Below are the code and all the weights of a small trained network. Each question names an input and a class and asks about switching units off, where a switched-off unit gives its printed mean instead of its output.

import numpy as np


def w(rows, s, z=0):
    codes = np.array(rows[::2]) - 128.0
    scale = np.full(codes.shape[1], s)
    scale[-1] = z or s
    return codes * scale


def norm(h):
    return h / np.sqrt((h * h).mean(-1, keepdims=True) + 1e-5)


def f(y):
    return np.maximum(y, 0)


def log_softmax(a):
    a = a - a.max(-1, keepdims=True)
    return a - np.log(np.exp(a).sum(-1, keepdims=True))


def net(x, mask):
    res = np.array(x, float).reshape(1, 4) / 4 @ E
    u = 0
    for l in range(2):
        y = f(norm(res) @ A[l][:, :-1].T + A[l][:, -1])
        res = res + np.where(mask[u : u + 13], y, B[l][:, -1]) @ B[l][:, :-1]
        u += 13
    return log_softmax(norm(res)[-1] @ U[:, :-1].T + U[:, -1])


A, B = {}, {}
E = w([
[143,95,153,162,253],'x0',
[127,127,130,129,127],'x1',
[28,59,90,107,101],'x2',
[166,98,72,218,100],'x3',
],0.0031)
A[0] = w([
[61,69,52,236,106,62],'0.n1',
[197,120,68,169,120,110],'0.n2',
[170,141,75,191,123,108],'0.n3',
[157,92,57,175,200,49],'0.n4',
[58,52,101,84,134,112],'0.n5',
[55,74,87,142,109,59],'0.n6',
[139,225,250,63,120,90],'0.n7',
[155,83,131,168,235,64],'0.n8',
[91,104,121,110,163,37],'0.n9',
[70,71,79,80,53,103],'0.n10',
[77,59,95,141,183,24],'0.n11',
[126,72,139,99,255,117],'0.n12',
[89,99,112,179,167,3],'0.n13',
],0.005,0.0037)
B[0] = w([
[183,45,106,97,72,218],'0.n1',
[51,185,154,175,125,186],'0.n2',
[41,151,162,172,132,184],'0.n3',
[72,56,58,157,119,182],'0.n4',
[86,213,184,139,122,225],'0.n5',
[224,129,84,75,172,182],'0.n6',
[195,77,31,86,81,223],'0.n7',
[146,106,48,75,207,215],'0.n8',
[128,191,156,154,79,140],'0.n9',
[173,164,97,148,222,236],'0.n10',
[22,77,233,150,22,169],'0.n11',
[162,132,254,149,74,252],'0.n12',
[4,7,102,121,135,142],'0.n13',
],0.0043,0.0033)
A[1] = w([
[136,175,114,62,218,47],'1.n1',
[168,70,159,133,111,43],'1.n2',
[151,63,129,104,66,135],'1.n3',
[107,200,181,189,66,31],'1.n4',
[78,126,194,133,179,112],'1.n5',
[204,131,156,148,145,124],'1.n6',
[57,253,93,71,130,45],'1.n7',
[192,129,169,101,162,14],'1.n8',
[112,144,108,183,200,3],'1.n9',
[117,174,156,168,92,16],'1.n10',
[80,137,180,202,206,71],'1.n11',
[141,133,70,212,117,212],'1.n12',
[153,111,58,139,135,181],'1.n13',
],0.0062,0.0023)
B[1] = w([
[84,83,75,194,102,194],'1.n1',
[72,108,95,205,196,155],'1.n2',
[148,171,103,159,218,211],'1.n3',
[28,47,237,110,121,178],'1.n4',
[145,186,127,134,35,209],'1.n5',
[67,92,94,144,124,189],'1.n6',
[132,31,133,253,195,231],'1.n7',
[2,53,85,236,123,174],'1.n8',
[160,160,67,42,92,152],'1.n9',
[62,65,190,110,118,149],'1.n10',
[195,183,76,34,73,208],'1.n11',
[169,186,173,48,129,255],'1.n12',
[147,189,166,78,150,222],'1.n13',
],0.0048,0.0031)
U = w([
[212,184,80,71,128,223],'0',
[79,31,104,206,177,148],'1',
[88,150,254,122,75,2],'2',
],0.018,0.00092)

Each question gives the input, the list of numbers given to net, and the class t.
The units are the neurons (one row each of A and B). Each row of codes is followed by its name. A weight is (code - 128) times the scale printed after its matrix; where a second scale follows, it is the last column's (A, B and U).
mask holds one flag per neuron, layer by layer. A switched-off neuron (its flag False) gives its mean, the last column of its row in B, instead of its output. The means were averaged over made-up inputs and are rounded, as every weight is.
A unit's drop is (log p(t) with every unit on - log p(t) with that unit switched off) / (log p(t) with every unit on - log p(t) with every unit switched off).
The circuit of an input: a set's keep is (log p(t) with only the set's units on - log p(t) with every unit switched off) / (log p(t) with every unit on - log p(t) with every unit switched off). Starting from the 12 units with the biggest drops (on a tie, the unit counted first), units are removed one at a time, each time the one whose removal leaves the highest keep (on an exact tie, the one counted first), for as long as the keep stays at least 0.8.
units of the circuit, in order: the units of the circuit, biggest drop first
k most important neurons: the k neurons with the biggest drops, biggest first
k most important neurons of layer l: the k neurons of layer l with the biggest drops, biggest first
drop of u: that unit's drop, to one decimal
input [7,-8,-4,1], class 0: units of the circuit, in order : (1.n11)
input [0,-2,-4,-7], class 0: 4 most important neurons : (0.n7 1.n7 0.n10 1.n4)
input [6,7,-1,-8], class 1: 2 most important neurons of layer 0 : (0.n7 0.n5)
input [0,-8,-5,6], class 2: 2 most important neurons of layer 1 : (1.n4 1.n10)
input [4,5,0,-6], class 1: 2 most important neurons of layer 1 : (1.n8 1.n12)
input [1,-1,-3,-3], class 1: 2 most important neurons : (1.n8 1.n12)
input [0,-5,-3,5], class 2: 2 most important neurons of layer 0 : (0.n2 0.n10)
input [-2,2,-1,8], class 2: 3 most important neurons : (0.n2 0.n3 1.n12)
input [-4,6,0,-2], class 0: 2 most important neurons : (0.n7 0.n5)
input [1,-3,-2,-2], class 1: 2 most important neurons : (1.n8 0.n12)
input [-4,7,3,-6], class 1: drop of 1.n7 : 0.1
input [-1,7,-5,-7], class 0: drop of 0.n7 : 9.2
input [6,-2,-8,-3], class 1: drop of 1.n8 : 0.1
input [-1,4,-4,-8], class 0: units of the circuit, in order : (0.n7)
